Below are the code and all the weights of a small trained network. Each question names an input and a target symbol and asks about switching units off, where a switched-off unit gives its printed mean instead of its output.

import numpy as np


def w(rows, s, z=0):
    codes = np.array(rows[::2]) - 128.0
    scale = np.full(codes.shape[1], s)
    scale[-1] = z or s
    return codes * scale


def norm(h):
    return h / np.sqrt((h * h).mean(-1, keepdims=True) + 1e-5)


def f(y):
    return y / 2 * (1 + np.tanh(0.7978845608 * (y + 0.044715 * y**3)))


def softmax(a):
    e = np.exp(a - a.max(-1, keepdims=True))
    return e / e.sum(-1, keepdims=True)


def log_softmax(a):
    a = a - a.max(-1, keepdims=True)
    return a - np.log(np.exp(a).sum(-1, keepdims=True))


def net(x, mask):
    ids = ['ΓΞΣαδεζλμπτ'.index(c) for c in x.split()]
    T = len(ids)
    res = E[ids] + P[:T]
    u = 0
    for l in range(2):
        q, k, v = (norm(res) @ M[l].T for M in (Q, K, V))
        z = softmax(np.where(np.tri(T) > 0, q @ k.T / 4**0.5, -1e9)) @ v
        res = res + np.where(mask[u], z, O[l][:, -1]) @ O[l][:, :-1]
        u += 1
        y = f(norm(res) @ A[l][:, :-1].T + A[l][:, -1])
        res = res + np.where(mask[u : u + 8], y, B[l][:, -1]) @ B[l][:, :-1]
        u += 8
    return log_softmax(norm(res)[-1] @ U[:, :-1].T + U[:, -1])


Q, K, V, O, A, B = {}, {}, {}, {}, {}, {}
E = w([
[184,100,114,144,150,185,147,60,178,92,186],'Γ',
[164,179,165,114,131,131,107,118,120,79,84],'Ξ',
[124,113,218,141,2,114,148,193,178,99,120],'Σ',
[192,194,130,153,149,175,91,96,137,150,145],'α',
[94,127,137,241,168,158,102,140,95,128,216],'δ',
[34,130,109,97,120,139,127,106,129,134,170],'ε',
[164,94,85,136,150,154,15,85,182,102,136],'ζ',
[133,169,118,133,105,118,109,147,131,184,82],'λ',
[202,195,125,149,146,165,103,97,132,157,137],'μ',
[184,204,130,151,153,166,82,112,146,147,148],'π',
[201,136,99,126,147,107,45,113,100,136,209],'τ',
],0.0082)
P = w([
[88,158,254,87,193,167,44,181,165,166,142],'0',
[112,162,189,118,141,174,69,127,135,168,142],'1',
[119,171,156,126,127,169,94,116,130,144,141],'2',
[128,167,133,132,119,160,106,116,120,136,131],'3',
[134,163,118,132,117,147,110,113,120,127,127],'4',
[129,161,100,136,112,135,120,110,123,118,127],'5',
[133,152,91,134,109,118,121,117,122,111,129],'6',
[142,145,78,137,108,107,120,114,132,106,126],'7',
[144,137,68,140,108,95,126,120,138,102,133],'8',
[147,134,69,143,101,90,134,122,137,98,139],'9',
],0.0057)
Q[0] = w([
[86,150,113,80,122,144,121,243,128,190,109],'0.h0',
[127,67,51,101,134,112,196,179,139,150,146],'0.h0',
[153,240,76,174,2,55,73,117,253,65,154],'0.h0',
[176,152,167,66,200,27,183,156,136,151,28],'0.h0',
],0.0034)
K[0] = w([
[76,175,97,81,131,118,79,195,102,184,120],'0.h0',
[92,110,35,144,85,145,201,122,70,148,124],'0.h0',
[119,132,224,100,60,90,150,237,206,117,115],'0.h0',
[180,253,93,101,123,86,104,71,95,108,45],'0.h0',
],0.0034)
V[0] = w([
[129,132,84,116,254,155,118,78,96,141,146],'0.h0',
[127,109,139,206,106,149,114,178,115,146,148],'0.h0',
[75,126,78,113,135,123,136,144,130,176,127],'0.h0',
[156,145,92,122,182,113,116,134,114,181,77],'0.h0',
],0.0072)
O[0] = w([
[142,122,176,116,99,102,114,159,253,193,176,85],'0.h0',
[110,118,133,62,126,84,170,85,101,117,71,251],'0.h0',
[141,145,153,169,93,88,95,65,137,140,126,89],'0.h0',
[131,80,164,131,77,200,118,110,152,216,189,172],'0.h0',
],0.0061,0.002)
A[0] = w([
[67,131,174,128,158,29,165,83,147,105,151,3],'0.n0',
[146,159,89,118,147,90,118,37,79,91,108,47],'0.n1',
[144,147,203,92,93,82,138,229,174,141,56,79],'0.n2',
[156,131,127,126,183,168,118,175,88,45,100,17],'0.n3',
[160,72,246,118,108,126,120,18,124,70,144,63],'0.n4',
[155,124,156,89,193,138,163,192,177,108,153,40],'0.n5',
[61,37,162,1,109,157,227,122,133,150,154,42],'0.n6',
[125,134,182,150,130,129,104,94,201,147,153,116],'0.n7',
],0.006,0.0034)
B[0] = w([
[152,123,99,160,28,127,118,43,100,163,138,134],'0.n0',
[115,93,163,114,127,137,148,204,156,152,154,199],'0.n1',
[107,137,161,112,207,152,96,180,122,164,125,162],'0.n2',
[106,115,112,139,15,113,141,87,124,193,133,168],'0.n3',
[110,129,139,123,203,147,125,207,138,124,134,121],'0.n4',
[133,110,96,155,55,139,143,51,102,135,138,119],'0.n5',
[88,111,172,127,255,155,92,204,164,96,145,122],'0.n6',
[103,136,140,79,138,118,150,119,53,38,108,254],'0.n7',
],0.0059,0.003)
Q[1] = w([
[116,127,48,140,113,95,229,155,2,81,93],'1.h0',
[80,131,155,124,134,104,116,70,124,166,147],'1.h0',
[132,139,75,118,84,79,131,167,119,148,99],'1.h0',
[136,146,145,206,99,107,102,156,117,151,146],'1.h0',
],0.0097)
K[1] = w([
[97,80,53,138,173,2,139,90,165,54,213],'1.h0',
[90,156,170,113,107,169,129,122,62,144,120],'1.h0',
[111,108,50,154,93,39,106,155,173,139,141],'1.h0',
[143,120,155,180,148,101,109,143,102,173,142],'1.h0',
],0.0078)
V[1] = w([
[67,149,91,2,120,41,3,163,82,116,173],'1.h0',
[18,156,234,143,87,109,188,186,64,221,118],'1.h0',
[19,81,72,31,75,180,120,58,248,69,42],'1.h0',
[48,155,114,171,209,141,205,15,116,183,249],'1.h0',
],0.0028)
O[1] = w([
[120,3,142,89,135,201,137,189,171,162,134,244],'1.h0',
[159,155,109,165,149,116,174,173,156,29,175,255],'1.h0',
[92,85,135,243,126,171,80,91,164,127,90,105],'1.h0',
[177,170,58,132,124,124,207,153,199,202,90,138],'1.h0',
],0.0049,0.0031)
A[1] = w([
[157,132,107,134,82,114,123,77,147,150,130,2],'1.n0',
[113,110,113,122,142,106,155,118,92,104,92,21],'1.n1',
[146,172,120,119,118,114,150,145,165,133,138,149],'1.n2',
[136,142,173,127,252,136,113,140,162,125,148,145],'1.n3',
[139,140,110,145,163,147,115,116,82,100,140,27],'1.n4',
[150,128,135,114,123,139,116,95,172,103,164,90],'1.n5',
[134,132,161,117,122,138,82,119,149,141,134,162],'1.n6',
[119,106,124,154,131,153,153,155,169,136,123,9],'1.n7',
],0.015,0.0044)
B[1] = w([
[116,202,151,150,51,79,48,145,131,255,101,149],'1.n0',
[187,157,86,170,181,95,106,81,185,174,212,138],'1.n1',
[137,96,97,168,148,107,161,78,125,82,143,176],'1.n2',
[228,103,154,121,206,177,55,148,187,193,161,255],'1.n3',
[123,103,172,74,156,131,143,129,207,152,98,147],'1.n4',
[213,130,88,191,155,94,177,130,103,140,119,183],'1.n5',
[143,108,86,165,153,89,202,98,136,96,143,197],'1.n6',
[90,192,132,136,111,199,132,206,179,95,116,128],'1.n7',
],0.0088,0.0095)
U = w([
[123,198,88,173,78,91,77,111,114,208,114,150],'Γ',
[123,154,161,74,81,149,102,61,148,76,142,81],'Ξ',
[92,173,207,153,154,98,64,141,53,41,137,143],'Σ',
[105,120,170,113,119,118,142,137,134,118,120,15],'α',
[158,115,76,160,126,85,219,94,97,77,142,198],'δ',
[69,161,108,149,93,197,137,204,180,92,122,211],'ε',
[69,1,141,173,125,167,86,90,89,130,61,113],'ζ',
[181,118,140,121,218,155,94,128,179,164,165,163],'λ',
[111,136,163,76,110,134,148,98,153,123,110,22],'μ',
[106,115,153,104,120,114,132,126,144,119,108,7],'π',
[132,88,111,8,89,119,146,192,55,150,135,91],'τ',
],0.0065,0.002)

Each question gives the input, a string of symbols that net reads in full, and the target symbol t.
The units are the heads (4 rows each of Q, K, V and O) and the neurons (one row each of A and B). Each row of codes is followed by its name. A weight is (code - 128) times the scale printed after its matrix; where a second scale follows, it is the last column's (O, A, B and U).
mask holds one flag per unit, layer by layer, with each layer's heads first. A switched-off unit (its flag False) gives its mean, the last column of its rows in O or B, instead of its output. The means were averaged over made-up inputs and are rounded, as every weight is.
A unit's drop is (log p(t) with every unit on - log p(t) with that unit switched off) / (log p(t) with every unit on - log p(t) with every unit switched off).
The circuit of an input: a set's keep is (log p(t) with only the set's units on - log p(t) with every unit switched off) / (log p(t) with every unit on - log p(t) with every unit switched off). Starting from the 12 units with the biggest drops (on a tie, the unit counted first), units are removed one at a time, each time the one whose removal leaves the highest keep (on an exact tie, the one counted first), for as long as the keep stays at least 0.8.
circuit, biggest first: the units of the circuit, biggest drop first
top k neurons: the k neurons with the biggest drops, biggest first
k most important neurons of layer l: the k neurons of layer l with the biggest drops, biggest first
input μ ζ ε λ μ ε, target δ: circuit, biggest first => [1.n3]
input δ Γ α π Σ τ α μ, target τ: 2 most important neurons of layer 0 => [0.n1, 0.n3]
input α ε ε Γ ε α Σ, target ε: top 3 neurons => [0.n7, 1.n3, 0.n3]
input λ Ξ α ε Γ δ λ Σ, target δ: circuit, biggest first => [0.h0, 1.n3]
input λ λ λ Σ Ξ, target Ξ: top 3 neurons => [1.n3, 0.n3, 1.n5]
input λ Ξ ε δ δ λ, target δ: 2 most important neurons of layer 0 => [0.n2, 0.n3]
input Ξ Ξ ε Σ ε Ξ λ, target ε: circuit, biggest first => [1.h0, 1.n7]
input ε Σ Ξ μ λ λ Ξ ε ε Ξ, target ε: circuit, biggest first => [1.h0, 1.n7, 1.n3]
input Ξ Σ δ λ ε, target ε: top 2 neurons => [0.n1, 0.n7]
input μ π τ λ λ Ξ δ λ λ δ, target δ: top 4 neurons => [1.n3, 1.n2, 0.n3, 0.n5]
input α μ ε δ λ α π ε μ, target δ: top 3 neurons => [1.n2, 0.n2, 1.n5]
input ε τ ε λ ε λ λ ε ε, target Γ: circuit, biggest first => [0.h0, 1.n0, 0.n0]
input ε Σ Ξ Γ Σ, target δ: 3 most important neurons of layer 1 => [1.n3, 1.n1, 1.n0]
input τ λ μ ζ τ μ ε λ λ, target Γ: top 2 neurons => [1.n0, 0.n1]
input λ λ λ μ λ λ μ μ, target Γ: circuit, biggest first => [0.h0, 1.n0]
input Γ Γ Ξ Ξ, target δ: circuit, biggest first => [0.n3, 1.n3]
input ε Σ ζ Γ, target Γ: top 2 neurons => [0.n3, 1.n0]
input Σ α Ξ μ ε μ π, target ε: top 2 neurons => [0.n3, 0.n1]
input ε λ λ ε Ξ ε λ ζ Ξ Σ, target ζ: circuit, biggest first => [1.h0, 0.h0, 1.n5]
input λ Ξ Ξ ε Ξ, target Γ: top 2 neurons => [0.n3, 1.n0]
input ε ε Σ λ μ, target ε: top neuron => [0.n1]
input μ π Ξ Γ Γ μ, target δ: top 2 neurons => [0.n5, 1.n2]
input Ξ ε λ Γ Γ, target δ: 3 most important neurons of layer 0 => [0.n5, 0.n2, 0.n6]
input λ Γ Σ, target Γ: top 2 neurons => [1.n1, 1.n3]
input ε Γ ε Ξ δ δ λ λ δ, target Γ: top 2 neurons => [0.n0, 1.n0]
input λ ε λ λ ε δ δ τ Σ, target τ: 2 most important neurons of layer 0 => [0.n2, 0.n0]
input μ Ξ μ ζ λ τ τ, target δ: 3 most important neurons of layer 0 => [0.n2, 0.n6, 0.n4]
input π λ λ λ μ λ δ Σ α, target δ: circuit, biggest first => [0.h0, 1.n3]
